245	88	18	-70	176	3	-103	-78	-212	122	-180	-50	-187	-119	-201	34	-111	195	-175	-89	-36	-33	206	-95	42	-118	-323	14	-25	3	238	-133	-166	-132	-359	58	107	69	-59	-22	-38	-119	-140 : (96)
81	69	122	-290	133	34	30	-129	226	163	128	144	-113	-114	-392	-430	406	-52	40	-138	-256	-70	175	269	-34	-183	413	68	-422	-116	27	-453	-55	-70	114	124	-343	-200	-269	49	26	85	-98 : (96)
-43	90	-90	97	260	22	-618	-39	-196	325	-349	-255	-127	23	-473	-8	-57	724	196	-13	33	-188	-27	-200	37	60	-227	201	-377	-516	99	-11	-464	-82	-401	-73	-116	-34	-73	51	290	-98	194 : (114)
-391	240	-300	102	-309	219	9	-200	-66	302	38	-50	123	128	-103	225	89	-270	-386	-116	578	-137	261	60	129	560	-37	13	150	-79	-128	-30	572	205	172	-242	14	313	118	111	199	-162	-378 : (131)
-539	15	-251	463	-247	168	-632	96	-69	171	-146	-162	111	470	21	317	-203	317	-22	114	555	-124	-157	-225	124	635	-54	150	95	-371	-269	328	150	235	-85	-320	-16	143	258	221	530	-214	36 : (96)
11	-256	-78	298	-82	-164	191	110	-333	-280	38	-79	55	-60	654	517	-345	-64	-76	127	332	82	-466	-199	100	206	-667	-39	450	120	-132	562	6	124	-36	-125	384	100	181	-117	-23	192	-15 : (127)
413	521	21	-158	33	-107	274	-26	-96	-101	244	55	-90	-178	0	-113	74	-205	31	-90	-81	173	59	-141	-21	-156	32	-148	46	191	152	185	-137	77	110	114	14	46	-120	-22	-462	82	-195 : (131)
410	163	49	-320	198	-127	92	-243	-104	-19	220	10	-148	-334	-161	-229	112	-80	83	-82	-418	104	94	2	-76	-305	-94	-78	-174	135	245	-8	-256	-89	13	245	67	-140	-156	-160	-464	111	-66 : (131)
186	357	-129	49	-13	-5	-155	-86	-244	22	96	-129	17	85	-82	67	-114	94	32	-6	35	117	-16	-234	57	102	-157	-76	122	35	57	408	-154	111	-29	0	119	107	33	41	-253	-75	-105 : (80)
250	74	103	72	184	-167	56	178	-60	-169	44	0	-103	-106	58	-2	-106	190	218	34	-72	124	-234	-172	42	-101	-31	0	-7	-92	28	248	-413	-77	-186	93	-66	-101	-62	51	-67	55	-43 : (133)
-170	-494	12	220	7	31	-4	72	-82	-55	-181	-10	90	114	278	290	-228	14	-242	57	122	39	-146	56	41	145	-206	31	393	119	-80	78	101	-61	-177	-85	121	95	106	-12	304	-102	-188 : (114)
224	93	65	127	219	-42	-187	144	-313	24	-332	-90	-164	73	-59	282	-381	377	-158	32	29	76	37	-288	-14	-74	-384	7	299	16	168	138	-256	-136	-544	-23	136	173	52	61	89	-175	-67 : (127)
259	225	-21	28	258	-82	-272	-144	-178	79	196	-62	-75	53	-294	-142	97	315	250	-78	-200	176	-201	-108	82	61	71	55	-157	-168	-34	212	-556	39	-72	94	-210	-158	-191	99	-99	76	-112 : (58)
58	515	-207	-107	-128	82	-321	-224	-168	233	1	-178	-32	67	-356	-32	2	65	-2	-60	52	-50	337	-180	-56	94	-30	-72	-105	20	193	50	114	144	40	-57	137	161	84	8	-242	-148	73 : (58)
-204	-85	-200	63	-148	110	-429	-293	-64	99	321	-131	239	393	-150	-25	105	-71	160	20	-178	104	-215	18	-9	376	324	-39	183	62	-254	352	142	227	359	-26	-26	-56	140	77	-51	-95	-48 : (127)
-263	-647	216	-103	1	-99	76	166	447	-217	30	191	67	1	254	-296	80	-14	238	150	-360	-40	-186	295	-184	-227	460	38	-55	9	-136	-239	87	-181	144	72	-159	-313	68	-27	276	79	326 : (114)
-14	-209	-138	205	-84	-137	-3	-3	-243	-189	-17	-138	33	-37	439	379	-279	-20	-17	127	224	26	-315	-157	68	153	-542	-17	286	82	-54	455	37	123	0	-96	369	81	179	-118	-79	92	86 : (133)
182	273	200	-109	136	56	-66	95	186	-2	104	161	-46	314	-358	-344	62	60	84	-39	-316	243	125	55	-47	-146	669	-57	112	111	7	-89	-214	-116	-100	150	-406	-82	-92	293	45	-237	-238 : (160)
-95	-148	38	307	-330	-153	283	326	57	-480	63	-16	180	111	725	330	-317	-230	67	258	161	118	-367	-163	-86	84	-68	-130	510	250	-148	563	291	148	220	-174	272	120	344	-88	-151	29	168 : (133)
130	417	-125	-70	22	74	-129	-102	-133	163	88	-23	7	147	-324	-111	107	-12	-83	-117	74	89	140	-77	43	122	159	-63	57	55	35	120	-61	112	42	8	-138	113	-67	148	-79	-87	-287 : (114)
-258	-230	48	202	-209	-192	-114	290	241	-369	151	14	97	224	521	-67	-89	39	483	269	-22	15	-548	-77	-88	25	287	-24	66	-79	-290	368	-29	142	284	-113	1	-185	237	51	147	119	508 : (96)
-114	-373	-3	-71	13	-32	-2	-173	53	6	117	24	29	-22	54	-39	124	-77	-41	17	-173	13	-83	228	-44	39	1	40	-33	62	-87	-77	110	-14	138	14	6	-127	-2	-92	6	126	32 : (58)
-222	-122	47	-172	70	246	-233	-63	228	398	-308	98	-3	120	-548	-251	263	118	-235	-129	-57	-183	474	300	-85	-41	376	137	-200	-100	94	-684	254	-158	-117	-24	-307	21	-101	102	445	-244	-90 : (114)
193	-113	-1	68	-37	-239	194	-14	-151	-372	328	-53	69	-139	474	81	-148	-106	231	134	-168	188	-452	-122	8	-50	-247	-121	188	162	-75	610	-215	81	191	74	245	-122	72	-131	-421	228	93 : (80)
262	-49	-134	-140	87	51	68	-342	-374	113	-28	-102	-37	-224	-105	175	-107	-152	-434	-107	-52	38	270	10	13	-22	-549	-73	194	302	272	2	95	-61	-137	78	326	164	-22	-222	-285	-38	-331 : (114)
-59	-125	6	143	-230	-203	193	174	62	-400	242	-47	145	-67	630	108	-157	-212	307	216	-41	89	-463	-122	-76	-14	-36	-117	175	96	-173	539	47	148	336	-52	266	-100	195	-134	-289	208	350 : (80)
-365	-577	-90	93	-101	-52	-69	-169	55	-50	137	-54	135	-37	337	99	40	-132	128	77	-17	-81	-388	179	10	181	-93	64	-21	-56	-211	104	137	69	258	-41	124	-177	66	-146	152	146	155 : (131)
-149	-459	24	307	70	-81	-106	190	-15	-194	-54	-24	79	187	352	236	-258	183	135	158	58	101	-442	-81	51	176	-62	60	287	-50	-205	354	-150	-16	-110	-59	58	-51	162	48	262	7	82 : (133)
69	310	-248	-10	2	32	-394	-309	-242	176	291	-165	37	174	-303	-55	115	105	163	-69	-28	108	-52	-120	84	297	29	-26	-92	-56	-54	327	-185	214	141	28	-20	-2	-5	86	-197	-6	-123 : (58)
175	209	-81	-53	49	-138	108	106	-253	-22	-173	-163	-178	-586	219	239	-112	192	205	1	245	-298	-76	-324	24	-136	-767	68	-387	-344	171	60	-214	18	-146	-62	368	-1	-6	-296	-160	335	529 : (127)
47	-285	106	201	229	29	442	162	-168	34	-216	117	-95	-199	239	359	-156	-29	-463	-138	387	20	-50	59	240	143	-411	103	288	13	-9	-131	-79	-189	-430	-12	7	170	-129	29	360	20	-596 : (131)
-326	-188	98	83	64	258	139	109	142	317	-426	164	-16	81	-224	131	35	44	-430	-170	386	-196	318	241	122	167	100	167	54	-146	-37	-625	308	-187	-317	-105	-237	167	-88	169	671	-190	-340 : (127)
136	-49	50	190	260	-43	-332	132	-210	17	-228	-99	-148	123	-82	121	-269	463	68	44	-25	52	-146	-233	61	-10	-199	77	67	-162	45	147	-469	-109	-458	9	1	21	8	103	210	-116	11 : (96)
-601	-786	45	139	-78	72	-106	-19	249	37	-136	97	151	243	211	80	-24	32	-100	77	83	-111	-202	347	45	224	155	140	156	-73	-301	-185	294	-103	-17	-114	-86	-118	111	119	634	-72	6 : (80)
-184	-286	-28	113	-93	-131	17	35	107	-231	317	49	131	180	359	-44	65	-103	270	108	-61	143	-466	80	21	171	243	-31	121	47	-312	319	-38	137	332	-22	-63	-197	76	46	47	173	117 : (58)
-111	-297	-99	129	164	56	-436	-109	-254	219	-333	-181	-37	92	-160	250	-181	426	-144	24	76	-110	-18	-51	-2	131	-422	147	37	-184	40	-2	-125	-75	-372	-107	93	87	27	-16	344	-106	16 : (114)
354	240	166	17	3	-80	531	245	-112	-227	-254	82	-183	-265	276	259	-330	-168	-335	22	119	69	256	-179	-43	-310	-458	-87	294	280	336	-15	49	-136	-327	3	312	229	45	-159	-332	-17	-53 : (160)
150	128	-67	-201	84	40	-205	-269	-116	184	-21	-101	-69	-125	-297	-81	79	48	-63	-53	-260	-42	231	-20	-132	-123	-134	-3	-144	32	227	-112	5	-23	-7	53	114	9	-36	-161	-245	-47	84 : (131)
547	370	159	-147	125	-27	578	-24	-120	-112	220	183	-58	-214	-9	-88	23	-406	-333	-188	-160	313	206	58	82	-215	62	-186	301	437	160	19	-119	-54	-17	229	-45	102	-220	31	-527	29	-590 : (80)
134	262	-13	322	8	89	28	200	-324	112	-394	-101	-64	184	-1	540	-375	163	-392	-36	474	93	61	-276	114	216	-437	43	445	2	42	187	-29	5	-503	-182	101	400	40	147	201	-189	-372 : (160)
146	-207	209	-178	-106	-212	356	82	269	-422	287	133	58	-181	417	-216	58	-300	209	165	-498	137	-183	136	-245	-389	226	-128	65	270	-24	114	92	-12	386	106	102	-233	61	-202	-448	228	366 : (80)
-161	-270	8	60	-94	-10	-8	1	185	-177	290	84	183	248	236	-98	50	-207	153	119	-213	183	-274	108	-81	119	423	-61	256	172	-224	236	106	83	325	12	-74	-104	138	21	25	3	23 : (131)
-295	-90	-155	-19	-178	102	108	-156	50	153	-21	-36	86	-105	71	94	97	-212	-164	-41	304	-214	75	175	65	192	-162	63	-103	-83	-92	-123	391	96	221	-125	132	58	17	-85	110	102	45 : (80)
-10	262	-133	51	-41	38	-93	-80	-128	129	63	-97	14	-21	-63	70	41	-17	41	-66	178	-29	-36	-126	55	180	-53	-3	-48	-100	-11	145	-33	134	65	-57	18	86	-32	14	-24	-2	-86 : (131)
-284	-437	-36	140	-212	33	183	67	-39	-52	-297	-2	10	-51	469	397	-247	-183	-425	62	380	-193	58	82	5	100	-499	17	305	151	4	-153	522	-9	-87	-212	377	205	217	-144	247	-41	58 : (96)
-198	-279	71	-70	191	48	-284	-70	187	182	-101	62	-33	71	-250	-221	141	253	153	-9	-197	-81	-11	175	-40	-31	287	155	-232	-227	-51	-325	-146	-152	-98	47	-258	-176	-80	72	402	-56	125 : (131)
357	336	7	-40	-44	-83	329	95	-83	-200	85	14	-38	-206	169	70	-135	-224	-37	5	12	120	87	-195	-32	-139	-139	-136	164	219	177	210	24	45	58	55	219	111	52	-136	-446	56	-25 : (133)
121	336	-70	-139	220	148	-510	-233	-86	376	-80	-66	-108	171	-756	-220	115	320	2	-159	-139	18	322	-48	40	51	251	61	-178	-154	152	-171	-235	-66	-239	94	-254	13	-128	216	107	-298	-230 : (133)
-73	484	68	-104	-71	10	-211	248	232	139	-415	-57	-169	-97	-319	-172	-32	297	245	40	134	-292	381	-193	-140	-256	198	60	-418	-300	265	-351	47	-81	-186	-89	-54	70	69	53	153	-181	473 : (133)
-480	-622	-22	248	68	91	-103	21	-46	206	-246	45	36	216	93	303	-47	177	-291	-47	402	-136	-245	237	204	406	-160	210	192	-201	-287	-195	149	-91	-267	-151	-116	24	30	176	805	-26	-287 : (127)
-360	-218	17	51	-33	154	-46	1	126	196	-242	99	27	168	-65	64	36	6	-287	-59	223	-116	135	211	68	160	111	95	119	-55	-131	-313	259	-76	-118	-120	-137	90	-4	176	481	-150	-143 : (80)
551	-89	159	-80	410	-163	97	-45	-210	-154	198	54	-109	-125	-128	-96	-59	82	31	-78	-424	357	-151	-57	102	-187	-18	-63	155	167	98	198	-599	-178	-279	307	-115	-166	-191	27	-264	15	-414 : (133)
-229	-75	4	-13	-237	-104	-16	127	239	-199	138	22	111	88	278	-97	39	-109	331	177	-87	-52	-250	22	-154	-36	286	-43	-19	-33	-165	140	225	124	361	-87	38	-152	190	-45	-25	123	480 : (127)
421	404	86	-315	155	80	235	-67	-159	211	-269	53	-240	-406	-358	-11	-23	-64	-386	-203	-53	-87	640	-46	-34	-350	-330	-37	-82	149	476	-492	71	-221	-367	133	148	166	-150	-141	-255	-117	-208 : (127)
-400	-265	-30	45	7	114	-563	-87	203	219	-62	-22	65	429	-334	-192	92	303	185	37	-131	-28	-6	157	-42	197	509	109	-88	-175	-169	-168	30	-28	-27	-55	-275	-132	87	229	483	-220	118 : (58)
182	339	-275	-158	77	142	-273	-492	-251	312	269	-145	36	21	-527	-97	247	-66	-41	-180	-62	47	148	9	117	244	-25	0	-158	-11	48	158	-54	185	197	85	-16	35	-124	-2	-311	4	-308 : (133)
-287	-545	136	-65	-157	33	393	-22	255	-69	-108	188	85	-119	343	80	35	-362	-376	27	42	-112	93	401	-87	-76	-39	28	188	215	-76	-373	570	-101	132	-84	103	7	56	-117	184	80	5 : (80)
70	-38	207	-35	81	-209	103	265	199	-245	-24	51	-95	-253	249	-161	-52	128	396	122	-211	-39	-208	-79	-101	-348	97	16	-233	-159	20	6	-313	-100	-25	73	9	-225	-34	-58	-76	177	486 : (80)
-273	-585	210	8	82	78	95	108	211	69	-351	160	-65	49	36	41	-91	61	-279	6	27	-104	125	311	17	-83	16	134	100	-11	-25	-509	187	-292	-337	-12	-125	-41	-4	66	547	-146	-80 : (160)
9	-266	68	-207	102	-14	-276	-150	168	-20	110	20	36	95	-192	-320	133	80	172	77	-566	65	7	162	-222	-206	366	-11	-76	80	21	-102	-58	-79	134	122	-105	-217	9	-43	-71	-29	217 : (114)
-48	-133	83	-97	150	79	-50	-108	151	166	45	127	-32	134	-334	-199	262	50	-102	-121	-162	63	119	279	14	40	382	90	-82	-32	-78	-335	-11	-90	-29	60	-333	-115	-172	148	234	-40	-264 : (58)
57	-1	180	-7	-23	-93	213	226	152	-173	-59	105	-43	-86	219	-14	-65	-53	1	78	-68	38	5	-17	-157	-201	105	-38	96	85	70	-53	61	-69	-30	-22	-4	10	53	-47	-14	22	128 : (131)
279	498	-85	-68	175	28	-403	-113	-300	278	-333	-237	-235	-207	-475	93	-148	377	19	-84	50	-135	349	-328	-8	-132	-405	46	-271	-208	382	-82	-283	-44	-423	8	168	163	-50	-46	-153	-178	128 : (133)
-4	112	7	57	-211	-46	397	130	-42	-101	-113	-34	-38	-283	356	265	-85	-176	-132	35	383	-172	28	-42	2	-18	-459	8	-21	-30	54	-2	264	69	47	-148	232	138	37	-175	-78	185	144 : (160)
35	271	-249	8	-242	-74	-67	-196	-253	-31	172	-271	44	-213	189	168	-40	-129	228	71	148	-123	-169	-222	10	114	-468	-55	-197	-109	32	451	34	281	289	-76	389	43	86	-247	-455	241	338 : (160)
-36	-225	-66	329	-108	-147	214	181	-287	-247	-45	-104	48	-144	631	517	-354	6	-29	127	409	-11	-398	-220	119	200	-681	-4	322	-5	-81	467	25	70	-105	-146	378	119	182	-141	40	138	26 : (127)
159	-406	212	-100	218	-16	351	-70	-22	-32	-100	162	-78	-225	73	49	-15	-88	-385	-97	-205	73	81	252	11	-214	-217	27	170	205	87	-271	-5	-255	-213	118	14	-53	-170	-86	-8	50	-295 : (80)
-58	29	-111	328	73	-2	-294	139	-300	51	-296	-218	-27	111	92	385	-358	423	17	84	309	-42	-172	-330	119	212	-484	90	165	-227	-27	366	-265	14	-372	-161	195	183	128	51	225	-117	99 : (80)
216	299	40	-296	237	28	-569	-205	32	182	61	-66	-129	121	-619	-462	102	337	297	-15	-629	90	189	-95	-187	-288	421	-47	-270	-59	189	-57	-401	-111	-104	193	-171	-176	-78	95	-208	-179	256 : (80)
-353	-169	-155	136	-247	61	-52	-44	-72	93	-262	-144	54	-111	299	383	-207	-86	-183	59	384	-251	77	-58	-38	185	-441	40	82	-47	39	-59	432	74	-1	-223	375	212	197	-178	176	-60	225 : (131)
-571	-213	-114	276	-335	194	-185	62	134	118	-90	-1	258	462	107	250	-24	-49	-151	83	372	-96	-73	109	-8	491	226	68	324	-63	-322	51	586	161	158	-303	-74	174	261	168	498	-181	-57 : (127)
-128	-190	67	-198	-105	80	112	-71	268	-15	21	121	64	53	-3	-151	61	-305	-182	34	-260	12	282	230	-195	-117	361	-70	173	269	52	-299	437	-87	162	32	33	29	140	-65	-25	-127	44 : (131)
-83	136	24	83	-33	2	-103	253	56	-13	-245	12	-49	137	14	38	-143	151	-32	63	176	-33	80	-134	-81	-35	92	-1	112	-45	41	-14	19	-12	-157	-109	-37	125	91	112	232	-130	119 : (114)
-202	-114	-49	340	-353	-341	245	248	10	-575	309	-93	118	28	899	282	-327	-170	390	320	304	108	-680	-216	-28	183	-137	-136	285	74	-295	797	77	260	362	-166	303	-34	323	-38	-137	305	331 : (58)
119	123	81	-228	28	-8	199	-42	22	97	-146	41	-167	-332	-97	-76	27	-69	-109	-70	17	-158	304	63	-30	-248	-231	27	-250	-32	237	-353	60	-124	-127	65	83	2	-101	-126	-88	63	83 : (160)
0	-145	101	-40	260	121	-158	-42	8	222	-225	60	-73	82	-408	-105	80	253	-217	-123	-130	-3	183	149	6	-36	154	111	-28	-87	51	-331	-156	-198	-294	49	-293	-4	-165	125	309	-166	-268 : (114)
264	41	-5	2	215	50	72	-125	-249	140	69	38	-85	19	-253	15	68	14	-306	-202	58	131	50	65	217	126	-131	10	127	80	32	-13	-192	-72	-254	100	-139	45	-181	125	41	-72	-655 : (96)
-332	-72	150	-155	-72	47	-270	123	334	130	-490	12	-68	128	-369	-293	16	309	28	74	-147	-283	393	89	-320	-286	436	45	-163	-132	160	-547	273	-218	-81	-145	-171	-5	170	67	409	-256	538 : (114)
161	38	32	-324	124	-99	44	-160	18	139	-47	-32	-254	-575	-163	-243	163	-26	113	-93	-149	-265	212	82	-24	-345	-263	73	-624	-198	238	-466	-135	-105	-19	170	110	-178	-203	-226	-200	207	275 : (96)
